Each row is followed by its group and then its class within the group.
[-12  49   7  17   1  -2  16  -5  -5 -32   6   4   3  15   3  20   4   3
   4   4  13] | (66) > F
[  0  13 -18   3  -4  -9  16  -4  -5  -4   1  -3   1  15   0  24   1  -4
  -6   7  -1] | (66) > K
[  1  34 -58  -7  -2  -9  36 -19  -6 -25  -4   8  -1  15 -13  81  -1  -1
 -16  -3   3] | (66) > F
[-15  69  16 -11   6  -2  -5  -9   6   3   5  -3  -1 -12  -5  34   1   6
   4  -2  -4] | (71) > Q
[-6 32 34  6  1  1 -7  1 -7 -1  3  6  2 -3  5 -2 -3  2 -3 -6  4] | (71) > B
[ -6  36   9   0   1 -10  13 -11   5  10  -4  -4   1  19   0  40  -3  -1
 -14  -4   2] | (66) > K
[  1  35 -19   2  -1 -10  25 -16   3 -37   3   4   3  -2   1  49   3   2
   4  -3  -4] | (66) > F
[-14  20 -19 -10   3  -7  -9   2  25 -22  -2  -2  -5  18   1   8  -5  -4
  10   3   0] | (72) > A
[-17  33   5 -14  -5   1   0   3  -1 -33   9   8  -1  17  -3  17  -4   5
   2   2  20] | (75) > Z
[ -3  20 -14 -16   2   0  22  -3   4 -32   2   3   0  26  -2  20  -1  -2
  14 -20  12] | (75) > R
[  6   8 -35 -32  -4   1   1  -4  24  13 -15   8  -5  16  -3  49  -8  -9
  -8   4  -8] | (72) > A
[ -4  14  40   8  -4   6 -24   4   6 -20   8   2   3  -7   0  19   6  -5
  -9  -9   7] | (71) > B
[ -7  11  -3 -19  -2   6   0   3   6 -12  -3   7   0  -9   0  14 -11   2
   6   0  12] | (75) > Z
[-9 14  0  0 -1 -2  3  0 -2  2 -4  3  0 -5 -3 -3 -3  7  4  0  6] | (75) > R
[  0  16 -13   9   1   0  27 -14   6 -12  16  -8   2   6  -2  19   3  -8
  -2   0  -6] | (66) > K
[ -9  44  33  11  -1   9  -7  -4  12  -2  -1   0   3 -11   1  12   0  12
  -4  -5  -6] | (71) > Q
[-10  17  -1 -10  -8   2 -17  -4  10  -4  -4  -8  -1 -14  -2  44   8   2
  -2   4  -8] | (71) > B
[ 11  33  29  12   2  -1   8 -12  -9 -16  10  -3   3   1   2  12   5  -3
   1  -7  -1] | (66) > F
[ -1  12 -18  -5   5  -3   9  -4 -10  -3   1   0   2  11  -1  41   8  -2
 -16   1   2] | (66) > K
[-10  42  14  -7   0   6  10  -7   7  -8   2   0   1  -6  -4  28  -5   1
  -3  -7  -3] | (71) > Q
[ -6  18  20  20   1  -1  10 -11  12 -19   0  -1   3   0   1  27  -3  -3
  -5  -2   0] | (66) > K
[ -2  17  22  13   0 -10  -1   1   1 -21   2  -1   3  -3   0  20   0  -2
  -2  -1  -2] | (66) > K
[-17  36  41   5   1  10 -10  -8  15   2   1   3   2 -20  -2   4  -2   2
  -8  -1  -4] | (71) > Q
[  7 -16 -20 -20   1   4  -3   0  27   0  -5  -6   1  -1  -2  -3  -6  -7
   3   5  -5] | (72) > A

Each row is followed by its group and then its class within the group.
[  9  -7  22  10  -7  -3   0  12  38  -6  -7   8   1  -3   5   8   3 -14
   2   5 -10] | [17] > H
[ 17   5   8  14  12   9  13  18  50 -10   4  29  22  -8 -13  -4  -3 -40
  -9   1  -2] | [17] > N
[ 15  11  22  -1   0   2   5   9  25 -12  -5  15  12  -9  12   2  -4 -37
  -8  -1   6] | [21] > Y
[ 22   7  69  16  -6  19   5  16  78  -5 -35   3 -17 -21   0   0   0   1
  10 -42 -17] | [17] > H
[ 1  4  8 28  2  5  7  9  1 -5 -2  2  2 -7 -3  0  0 -3  3 -2  3] | [17] > N
[  2   2  39   4  -1  18   2  -7  17  -9 -23  16   4 -13  -5  12   1   4
  18  -8  -9] | [15] > W
[ 19   4  22   5   1  13   6  11 -20 -13   1  16  10 -12 -15   7 -13 -26
   5  -4   9] | [15] > W
[ 17   3  -6  -1   8   6   2  18  30  -1   6  18  18  -4   5  -6  10   1
  -3 -16   3] | [13] > G
[ 22  10   6  -3   3   8  -2  27  50  12  -3  20  15  -8  14 -12   7   7
   6  -6   4] | [13] > T
[ 23  14  11   4   7   6  -4  17  29 -17  15  31  10 -16   4   2  -3 -54
  -4  -4   2] | [21] > Y
[ 16   6  35  12   3  16   4  10  58  -4 -23   5  -2 -16 -14   2  -7 -23
   4  -2  -5] | [17] > H
[ 22  16  29  10  14   4  -7  14  23  -7  -7   8   5 -11  -2   2  14 -33
   0  -2   7] | [21] > Y
[ 25  10  24   5   9  14  -4  26  34 -18  -4  16  13 -18   1   9   7 -18
  -8 -10   7] | [21] > Y
[ 27   3  22  16  11  17  15  19  27  -5   0  11  14 -19  -7   2   9 -12
   4   6 -15] | [17] > N
[ 20 -12  55  13  -5  -2  -1  -3  45 -12 -30  -3 -11 -27   6  -3  10  -5
   9  -1  -2] | [21] > Y
[ 16   4   4  20   4  22  11  27 -26  -3  11  15  10  -5  -9   4   5 -24
   6   0  34] | [15] > U
[ 19 -11  26 -14  -6  16   0  19  17  -6  -9  17   3  -7  -8   2  -2  -1
   9   2  -3] | [15] > U
[ 22  16 -40   8  12   8  -2  15 -38  -9  23  31  30  -6  -9   3   1 -54
  -1   2   3] | [21] > Y
[ 22   7   8  -1   1  16  -4  25  93   4  16  25  11 -11  -1  -5   7 -19
  -7  -2 -10] | [13] > T
[ 13  12  24  -8  -2   7  -3   9   5 -14   9  11   0 -11  -4   6  -4 -30
   5   5   1] | [21] > J
[ 13   5  10  -4  15   8  -5  23  72  -4  -3  15  15 -11  -2  -5  11   1
  -2 -10   7] | [13] > G
[  0   3  72   5  -8   7   1  -7  57  -6 -49  -6 -18 -15   2   7  -5   5
  26 -13 -10] | [15] > W
[ 25 -11  16   5   0   3  -7   0  15 -10   0  10   7  -2  -3   6   1 -29
  -4  -4  -4] | [21] > J
[ 17   9 -20   5  -2  15  -1  20 -39   2  23  25  12  -2  -9   6  -4 -50
   7  -1   2] | [15] > W
[ 23  11  36  14  -9  18   4  29  65  -3 -28  15  16 -23  -8   1  -5 -20
   0   0  -1] | [17] > N
[  8   3  26  20   0   5   4   7  16   6  -6   1  -8  -8 -11   6   6  10
   3  -5   6] | [15] > U
[ 13  -2  42  11   1   7   5  11  25 -10 -23   5  -6 -18  -3  12  -7  -9
   5  -7   1] | [17] > H
[ 17   8  -2   2   3   4  -8   8   8 -15   1   9  11  -5   8   7   6 -20
   6   2 -15] | [21] > Y
[ 21   3  29   1  17  10  -1  17  40 -13  -4  23  19 -19  -4   3  -7 -46
  -7  -4  -1] | [21] > Y
[ 12  10  31  -4   1   4  -7  -2  19 -13 -11   0  -5 -16  -2   1  -3 -18
   0 -12  -1] | [21] > Y
[ 18  18  32  20  -2  14  -1  16  59  -7 -13   9  17 -19  -4  -1  -5 -27
   3   4   1] | [17] > N
[  4   2  54  -1  -9   9   1  18  72  -4 -30   0   1  -7  -1  -4  -4   0
   1   4   1] | [17] > H
[ 17   2  38   3   1  23   8  19  38  -8  -9  28   7 -12  -5   8  -2 -11
   6  -1  -9] | [15] > W
[ 22  16  16   3   4  10   3  16  59 -15  -4  13   7 -19  -6  -5 -10 -38
   3  -3  -5] | [17] > N
